z_648: [  1  48 -22 109  13  21  33  36 -59 -55 -59  -6  -1  17 -77  -7  13 -63
 -47  12]
z_662: [-51 -30 -50  -7 -10  41  47  58  -2 -76 -31 -65 -58   8  13 -90  70 -37
 -25  -4]
z_387: [-48  -3  57 -20  80   3 -38 -30 -25 -99  10  80 -41  23 -45  -5  32  54
  32  35]
z_789: [-29  -9  13 115  59  39 -29  17 -75 -36 -83  28 -24 -21 -43  19 -30   7
   3  24]
z_480: [ -20   51   21  -28   29  -10   18  -12  -11 -115   30   44  -21   63
  -70  -36   74  -18  -20   22]
z_663: [ -47   18   -7 -105   23  -20   36   -7   14   22   79   -6   -2    5
   23  -53   99  -53  -13  -60]
z_149: [ 58  44   0 -70 -53 -71  45 -35  27  -9  95  62  50  26  -1   0  14   4
 -23  41]
z_138: [ 50   2 -53  21 -80  -2  42  31  24 108 -10 -75  40 -23  42   6 -34 -52
 -28 -31]
z_573: [  5  55 -33  84  21 -20  61  19 -79  43  -5  29  49 -36 -29  -4  11 -91
 -61  -5]
z_657: [ -6 -47  20 -83 -22  21 -65 -20  82 -47   9 -32 -51  37  29   5 -10  86
  66   4]
succ: [-13]
[-60]
[-29  -9  13 115  59  39 -29  17 -75 -36 -83  28 -24 -21 -43  19 -30   7
   3  24]
z_789

z_662: [36 18  7 -4 29 10 -3 -1]
z_289: [-23   7  23   1  -8  -2 -14  -3]
z_387: [-61  11 -23  35 123 -71   8 -10]
z_573: [ 14   6  14  13   6  11 -16  24]
z_648: [ 27  24  18 -23  -7  24 -51  23]
z_231: [ 27 -42  18  24  -7  24 -51  23]
succ: [29]
[10]
succ: [35]
[123]
succ: [-42]
[18]

z_138: [ 27 -20 -29  29   3  -6  15 -14   0  56 -14  15 -26 -14 -27   1  -7 -37
  -9 -11  29  59]
z_289: [-10 -34 -24  66   4  -8   6   7   6   7 -52   9  18 -14  15  -5 -20  39
  16  21  -6  15]
z_663: [  9  32 -10  38 -17  29  39 -24   7  34 -23 -28   6   3 -21  16  11  17
   9  18   5   4]
z_789: [   1  -29   -3  -32  -23   16   12  -25  -10   -2  -10  -13  -24   24
   57   12   29   26   12   12  -23 -104]
z_662: [  1  14 -45  -4  34 -13  -4  23 -41 -22   4  15 -32 -16  -5  12 -10   8
  -3 -11   7   3]
z_480: [  4   8  21 -14  14 -51   2 -45 -33 -10  -3  10  17  20  43  36   2 -13
  41  10   9 -18]
succ: [-52]
[9]
succ: [-26]
[-14]
[  4   8  21 -14  14 -51   2 -45 -33 -10  -3  10  17  20  43  36   2 -13
  41  10   9 -18]
z_480
succ: [-22]
[4]

z_480: [ 25  17  -7   8  53  58 -11  36  41  52  -2   3 -82  13   1  68  44  19]
z_573: [ 23  12  -4   8  53  60 -10  32  34  53  -2   3 -82  11   4  58  46  20]
z_648: [ 28  14  -7   5  53  50 -13  35  45  52  -2   6 -82  14   2  64  40  17]
z_387: [ 29  14  -5  11  53  50 -15  39  30  57   1   1 -82  19  -5  37  44  23]
z_231: [ 23  16  -6   6  53  58 -12  35  35  50  -3  -2 -82  16   7  50  43  20]
z_149: [ 24  18  -3   6  53  40 -13  35  51  43  -3  14 -82  11   8  79  44  17]
z_789: [ 22   9  -7   7  53  67 -10  34  47  55  -1   2 -82   6   4  61  40  20]
z_663: [ 24  17  -4   8  53  49 -14  38  40  52  -2  13 -82   8  -1  80  47  19]
z_657: [ 31  12  -5  11  53  56 -13  44  30  56   0  -3 -82  16   3  40  42  22]
z_662: [ 29  16  -8  13  53  61 -12  38  27  59   2  -8 -82  25   0  27  52  29]
z_138: [ 23  11 -12   9  53  88  -8  32  29  77   1  -9 -82  24   1  15  44  27]
z_289: [ 26  10  -9   8  53  77 -10  35  36  70   2   0 -82  15  -3  48  42  22]
succ: [45]
[52]
[ 24  18  -3   6  53  40 -13  35  51  43  -3  14 -82  11   8  79  44  17]
z_149

z_662: [ -37   -9   27   45   17  -15   31    5    5 -120  -78  -33   12  -36
   -5    8  -37    4   28  -50  -34   74  -11  -64   60  -24]
z_480: [ -37   -9   27   45   17  -15   31    5  -55 -120  -78  -33   12  -36
   -5   19  -37    4   28  -50  -34   74  -11  -64   60  -24]
z_138: [ 40 -72 -26 -76  49 -13  38   6   9  15 -68   8  22 -17  10 -32 -40  70
  49 -56 -32  19  -8  99   4  -2]
[ 40 -72 -26 -76  49 -13  38   6   9  15 -68   8  22 -17  10 -32 -40  70
  49 -56 -32  19  -8  99   4  -2]
z_138
succ: [9]
[15]

z_138: [11 37 19 31]
z_480: [-90  -2 -30  28]
z_387: [-63  52  55  14]
z_648: [-38  30  33  20]
z_663: [ -29  -53 -111  109]
z_662: [39 -5 34 -5]
z_789: [110 -71  54  36]
z_149: [ 89  15  12 -17]
z_573: [ 23  12  13 -23]
z_289: [102 -49 -27  15]
succ: [55]
[14]
succ: [-30]
[28]
succ: [-2]
[-30]
succ: [33]
[20]
succ: [110]
[-71]

z_657: [ -39   45  -29   25  -76   73   52   21   13   64   -3  -32   21  -40
   27   26   18   62    7  -64  -12   44   33  -19   71    1 -116   39
   72  -43    3  -29   16  -20   -4   69  -45  -39  -12   -1  -22    5
   15]
z_138: [-20   9  -4 -39  91 -20  46  12  16  62 -25 -18   7 -56  24 110  41 -50
  68  65 -20 -21 -49  45 -14  26   8 -13 -21  68 -10 -16  13   1 -24  41
 -39 -23  50  36 -53 -15   2]
z_663: [ -33   50  -25   28  -74   66   56    8   11   63   -2  -22   17  -49
   28   26   26   56    9  -73  -10   47   22  -21   72    9 -115   30
   64   58   23  -18    7  -18  -31   47  -34    3   19   40  -17  -37
   11]
z_648: [  8  23   1 -21  80  -7  43  90  50  40  16 -20  27 -54  32  96  54 -56
  76  59 -21 -23 -41  53 -20  25  11 -30 -12  48   6  -1  39   9 -16  39
 -31 -30  20  28 -33 -20   4]
z_573: [ -33   50    1   28  -74   66   56    8   11   63   -2  -22   17  -49
   32   26   26   56    9  -73  -10   47   22  -21   72    9 -115  -25
   64   58   23  -18    7  -18  -31   47  -34    3   19   40  -17  -37
   11]
z_789: [ -33   50  -25   28  -74   66   56    8   11   63   -2  -22   17  -49
   28   26   26   56    9  -73  -10   47   22  -21   72    9 -115   30
   64  -39   -5  -34   22  -19    0   69  -41  -32  -15   -2  -10   10
    9]
succ: [91]
[-20]
[ -33   50  -25   28  -74   66   56    8   11   63   -2  -22   17  -49
   28   26   26   56    9  -73  -10   47   22  -21   72    9 -115   30
   64  -39   -5  -34   22  -19    0   69  -41  -32  -15   -2  -10   10
    9]
z_789

z_663: [ -4  74 -34   2 -49  13  49 -30 -22 -83 -60 -36 -61  10 -13 -50 -35  -9
  20  -3 -23  -4 -21 -18 -35 -46  33 -60 -18   7  19  -7 -16   5 -13 -29]
z_657: [ -4  74 -34   2 -49  13  49 -30 -22 -83 -60 -36 -61  10 -13 -50 -35  -9
  20  -3 -23  -4 -21 -18 -35 -46  33 -60 -18   7  19  -7 -16   5  74  62]
z_789: [ -4  61 -35   2 -56  14  49 -30 -22 -92 -78 -22 -46  10 -13 -63 -18  -9
  23   5 -23 -16 -21 -18 -43 -47  33 -78 -18   8  19  -5 -16   5  61  50]
z_648: [ -4  22 -28   2 -61  47  49  19 -22 -64 -59  47  37  10 -13 -48  -7  24
  20 -11 -11 -63 -21  -9 -45 -33  56 -59 -40  28 -19   9 -16   5  22  -2]
z_231: [ -4  22 -28   2 -61  47  49  19 -22 -64 -59  47  37  10 -13 -48  43  24
  20 -11 -11 -63 -21  -9 -45 -33  56 -59 -40  28  33   9 -16   5  76  -2]
z_662: [ -4  51  -9   2  19 -39  49 -36   0  11  36 -73 -75  -2 -13  10 -78 -19
  -4 -24 -23  55  -1 -20  44  -1 -18  36  34 -39  35  15  19 -12  51  20]
z_573: [ -4  55 -28   2 -63  38  49  -3 -22 -80 -76  16   0  10 -13 -58  17  11
  26 -29 -23 -46 -21 -14 -50 -37  48 -76 -32  22   0 -13 -19   5  55  31]
z_138: [ -4  57 -28   2  -2 -31  49 -46 -12 -35  -7 -74 -91   5 -13 -23 -76 -22
   7  -5 -23  51 -10 -24  20 -30  -6  -7  19 -31  41  33   5  -8  57  60]
[ -4  74 -34   2 -49  13  49 -30 -22 -83 -60 -36 -61  10 -13 -50 -35  -9
  20  -3 -23  -4 -21 -18 -35 -46  33 -60 -18   7  19  -7 -16   5 -13 -29]
z_663
succ: [-8]
[57]
succ: [-10]
[-24]

z_480: [ 31 -74  57 -17 -59 -77 110  -3 -17  92 -17 -22 -91]
z_789: [-81  37 -51  76  52  77  -7 -13   7 -59   7  16  90]
z_138: [ 31 -74   6 -17 -59 -77 110 -45 -17  41 -17 -22 -91]
z_657: [ 116  -43   15   -3 -107  -73   47  -73  -44    3    9   -4  -96]
succ: [3]
[9]
succ: [-43]
[15]
succ: [-4]
[-96]
succ: [76]
[52]
succ: [-7]
[-13]

z_573: [  1  39  -6  26 -43  19  47]
z_138: [ 30 -34  10 -24  53 -26  -3]
z_231: [ -7 -48  -9  24 -44  29 -62]
z_149: [-77  39 -26 -13 -43  20  68]
z_663: [  9  12  26  29  -2   5 -70]
z_662: [-89   2 -33 -69 -87  62  21]
z_480: [  4  28 -11 -10  -5  24  40]
z_648: [-29 -97  44  -2 -41 -11 -50]
z_657: [ 31 114  -8  30  28 -19  37]
z_789: [ 12  29  11 -25 -19 -21  29]
succ: [-13]
[-43]
succ: [-69]
[-87]

